Each row has a name. Each question is about the rows just above it.

[ 9.16  5.34 -0.48 -0.88] : k509
[-1.26 -2.46  3.22 -2.46] : k806
[9.30 5.51 5.52 5.51] : k644
[-0.89 -1.25 -0.89 -0.89] : k636
Count of [-0.89] in k636:	3
How many times does k806 hold [-1.26]?	1
Count of [5.51] in k644:	2

[-1.16  6.85  6.85 -1.16  2.09 -1.16 -6.37 -0.24 -1.16 -6.37]  k412
[ 1.54 -1.17  8.61 -4.50 -1.47 -4.16  4.60  3.25 -2.76  5.54]  k928
[ 3.51 -1.43  3.79 -2.77 -2.41 -4.59 -4.27 -0.36 -4.24 -2.19]  k407
[-3.22 -0.11  1.17  1.91  3.71  4.16  6.58 -1.86  6.34  0.69]  k925
[ 6.26 -0.11  5.44 -1.61 -6.15 -4.68 -2.81  4.18 -5.38 -3.06]  k715
[-2.17  4.56  5.63 -5.77  2.99 -5.52 -4.17 -2.83 -4.93  4.52]  k724
How many times does k412 hold [-1.16]?	4
What comes right after [-4.27] in the named rows?	[-0.36]
Times [5.44] occurs in k715:	1

[ 4.02 -2.21  3.65 -2.74  2.52 -2.17 -2.55 -3.93 -1.62 -4.31 -2.08  4.42
 -3.68 -4.42 -2.79  2.97 -4.29  3.54 -1.92] : k220
[-0.55 -6.82  7.04 -4.72  3.70 -4.22 -1.24  0.42 -1.93  1.08 -7.60 -1.65
  2.01  0.45 -4.00  1.35 -0.60  1.01 -5.34] : k878
[ 2.37 -4.98  5.45 -3.92  4.49  1.97  3.63 -4.39  2.91 -2.95 -5.79  3.46
 -3.48  3.55 -3.05 -0.92  0.18  2.76 -2.73] : k671
[ 1.34 -3.88  3.28 -3.60  0.23 -5.19  4.21 -4.63  3.58 -1.66 -4.30  3.21
 -3.90  1.76 -1.49 -2.87  2.48  0.23 -0.70] : k911
[ 2.37 -4.98  5.45 -3.92  4.49 -6.00  5.45 -4.39  2.91 -2.95 -5.79  3.46
 -3.48 -0.91 -3.05  5.45  0.18  2.76 -2.73] : k169
Times [5.45] occurs in k169:	3
Count of [0.22] in k911:	0
What comes right after [1.34] in the named rows?	[-3.88]
The entry that follows [3.54]:	[-1.92]

[-5.36 -0.33 -2.39 -1.84  0.71] -> k707
[ 0.64  3.24  3.75  7.05 -3.09] -> k942
[-1.98  4.25  1.97 -4.94 -4.88] -> k693
[-4.24  3.65 -4.24 -1.00 -4.24] -> k247
[ 5.22  6.39  6.71  0.56 -7.03] -> k475
[ 5.93  3.78  4.78  4.59 -3.58] -> k358
[-4.25 -4.23 -5.23  1.52  3.94] -> k615
[3.49 7.17 6.69 1.50 6.69] -> k604
[ 0.63  0.64  0.40  1.48 -0.34] -> k350
[ 1.49 -2.05  1.48 -2.05  1.49] -> k374
The entry that follows [-5.36]:	[-0.33]
The entry that follows [3.65]:	[-4.24]
How many times does k247 hold [-4.24]?	3
Count of [1.50] in k604:	1
Times [1.49] occurs in k374:	2
The entry that follows [-1.84]:	[0.71]
Times [-1.99] occurs in k693:	0

[ 5.07  0.11 -4.81 -3.54 -4.46  0.60  5.39] = k531
[-3.77  7.03  6.98  3.58 -7.03 -2.08  4.78] = k691
[ 3.18 -5.26 -7.53 -0.07  6.74 -0.18 -5.40] = k517
[-1.50 -1.47  0.42 -7.39 -0.72 -6.68 -5.01] = k825
[ 5.14  7.13  5.96 -7.06 -1.81  1.09  5.47] = k404
[ 5.38  5.38 -6.82 -6.82 -6.82  5.38 -6.82] = k902
The entry that follows [5.07]:	[0.11]
Count of [0.11] in k531:	1
Right after [-1.81] comes	[1.09]
How many times does k902 hold [5.38]?	3

[-0.96 -0.83 -0.72  0.65 -3.62] : k905
[ 7.66  8.48 -0.56 -7.38 -7.86] : k319
[ 7.66  8.48 -0.56 -7.37 -7.86] : k936
The entry that follows [-7.38]:	[-7.86]
The entry that follows [-0.96]:	[-0.83]

